Here is a tiny trained network, its code and every weight. The questions are about switching its units off for an input and a class, where a switched-off unit gives its printed mean instead of its output.

import numpy as np


def w(rows, s, z=0):
    codes = np.array(rows[::2]) - 128.0
    scale = np.full(codes.shape[1], s)
    scale[-1] = z or s
    return codes * scale


def f(y):
    return y / 2 * (1 + np.tanh(0.7978845608 * (y + 0.044715 * y**3)))


def log_softmax(a):
    a = a - a.max(-1, keepdims=True)
    return a - np.log(np.exp(a).sum(-1, keepdims=True))


def net(x, mask):
    res = np.array(x, float).reshape(1, 6) / 4 @ E
    y = f(res @ A[0][:, :-1].T + A[0][:, -1])
    res = res + np.where(mask, y, B[0][:, -1]) @ B[0][:, :-1]
    return log_softmax(res[-1] @ U[:, :-1].T + U[:, -1])


A, B = {}, {}
E = w([
[112,134,126,120,134,141,121,136,119],'x0',
[114,112,130,123,126,124,125,128,111],'x1',
[108,125,121,117,126,128,106,122,109],'x2',
[58,74,193,174,73,160,49,142,254],'x3',
[189,157,217,197,58,194,92,138,40],'x4',
[197,36,25,152,103,206,97,206,120],'x5',
],0.0091)
A[0] = w([
[96,178,196,112,163,93,170,91,116,78],'n1',
[146,131,130,96,119,109,130,146,112,89],'n2',
[181,153,218,150,89,176,118,134,39,9],'n3',
[173,56,37,120,121,196,124,162,93,90],'n4',
[139,111,81,148,137,159,123,131,130,77],'n5',
[130,119,111,141,133,113,170,123,89,91],'n6',
[167,128,137,132,121,108,110,114,128,44],'n7',
[61,58,203,139,98,166,73,148,251,132],'n8',
[162,165,80,126,145,133,167,120,54,138],'n9',
[118,144,159,122,120,94,135,114,126,41],'n10',
[94,122,47,105,168,86,150,117,180,39],'n11',
[141,138,72,120,162,100,201,121,56,125],'n12',
[150,145,115,119,120,120,157,135,99,96],'n13',
[87,111,60,111,165,103,163,120,166,18],'n14',
[140,135,143,152,98,144,117,132,89,4],'n15',
[132,130,104,124,115,147,117,165,121,50],'n16',
[94,107,132,139,105,136,116,119,139,108],'n17',
[152,112,100,117,104,139,121,144,130,18],'n18',
[113,109,147,131,115,140,121,128,158,124],'n19',
[176,130,170,144,136,161,102,105,94,23],'n20',
[55,152,182,119,128,95,195,115,105,97],'n21',
[141,131,174,157,150,152,121,149,112,49],'n22',
[108,116,67,95,177,82,138,133,177,61],'n23',
[107,211,198,113,165,45,148,84,122,90],'n24',
[108,103,109,82,158,124,150,131,161,64],'n25',
[170,147,159,135,104,144,107,126,98,40],'n26',
[201,193,66,76,176,99,187,125,9,123],'n27',
[205,69,24,157,130,150,134,147,128,97],'n28',
[136,94,54,136,118,147,119,133,130,83],'n29',
[111,114,159,112,105,155,140,144,145,84],'n30',
],0.012,0.002)
B[0] = w([
[171,171,123,33,149,129,91,140,118,199],'n1',
[133,129,120,139,124,142,123,133,143,134],'n2',
[95,110,120,160,77,125,253,131,36,211],'n3',
[160,187,144,4,163,120,89,128,114,213],'n4',
[159,148,144,85,111,109,112,122,128,153],'n5',
[114,116,116,153,140,137,106,133,146,150],'n6',
[90,131,132,118,124,144,118,129,113,128],'n7',
[119,75,115,225,169,133,48,111,224,246],'n8',
[130,86,121,180,127,135,104,124,190,193],'n9',
[116,129,110,73,133,133,114,145,116,149],'n10',
[103,120,133,170,70,136,219,124,57,192],'n11',
[109,106,135,201,140,148,92,113,193,202],'n12',
[124,119,123,157,126,147,119,122,158,151],'n13',
[129,123,148,180,76,123,214,137,65,181],'n14',
[124,142,141,136,109,106,183,128,115,152],'n15',
[118,147,122,95,138,117,125,105,113,141],'n16',
[147,130,129,156,146,122,131,132,167,146],'n17',
[125,156,131,99,147,138,133,140,135,144],'n18',
[145,98,104,149,135,129,103,140,147,151],'n19',
[123,143,144,162,79,125,181,126,94,161],'n20',
[150,171,102,28,139,141,112,128,131,187],'n21',
[101,110,91,123,118,119,161,134,106,147],'n22',
[103,109,136,164,75,137,212,131,57,187],'n23',
[162,186,143,17,170,127,68,144,103,222],'n24',
[131,124,133,161,95,128,187,130,84,161],'n25',
[121,118,131,147,107,133,190,132,88,159],'n26',
[111,53,124,229,146,112,65,120,220,250],'n27',
[133,191,130,14,157,126,78,137,108,207],'n28',
[143,172,132,68,157,123,116,129,118,169],'n29',
[137,110,127,139,120,107,138,112,155,142],'n30',
],0.017,0.018)
U = w([
[96,55,101,210,196,151,49,88,240,175],'0',
[157,204,128,12,201,139,82,136,119,1],'1',
[74,111,134,170,75,146,254,127,51,205],'2',
],0.0089,0.00064)

Each question gives the input, the list of numbers given to net, and the class t.
The units are the neurons (one row each of A and B). Each row of codes is followed by its name. A weight is (code - 128) times the scale printed after its matrix; where a second scale follows, it is the last column's (A, B and U).
mask holds one flag per neuron, in row order. A switched-off neuron (its flag False) gives its mean, the last column of its row in B, instead of its output. The means were averaged over made-up inputs and are rounded, as every weight is.
A unit's drop is (log p(t) with every unit on - log p(t) with that unit switched off) / (log p(t) with every unit on - log p(t) with every unit switched off).
unit that matters most: the unit with the biggest drop
top k neurons: the k neurons with the biggest drops, biggest first
drop of u: that unit's drop, to one decimal
input [-3,-2,-5,2,4,-4], class 1: top 3 neurons : n11, n23, n14
input [-7,0,0,-8,6,4], class 0: unit that matters most : n27
input [1,-5,7,5,7,5], class 2: top 2 neurons : n3, n27
input [-6,7,5,4,-2,-5], class 1: top 2 neurons : n27, n24
input [-8,-1,4,5,-6,-2], class 2: top 3 neurons : n27, n11, n23
input [4,1,4,3,-7,6], class 2: top 3 neurons : n11, n23, n14
input [-5,-7,-3,-6,7,-1], class 2: top 4 neurons : n3, n8, n20, n26
input [6,1,-1,7,6,-8], class 1: top 3 neurons : n27, n24, n1
input [-1,-5,2,3,-5,-5], class 1: top 2 neurons : n24, n3
input [2,0,3,-8,8,-7], class 0: top 2 neurons : n27, n9
input [-8,-6,0,-8,-7,2], class 0: top 2 neurons : n27, n12
input [8,5,-7,0,2,1], class 2: top 2 neurons : n8, n24
input [-6,1,-7,-5,2,8], class 1: top 2 neurons : n4, n28
input [-3,4,1,6,8,-1], class 2: unit that matters most : n3
input [-5,-4,2,-8,5,-1], class 0: drop of n27 : 0.6
input [7,3,6,4,6,1], class 2: drop of n3 : 0.2
input [-6,1,-3,-4,8,-2], class 2: drop of n3 : 0.2
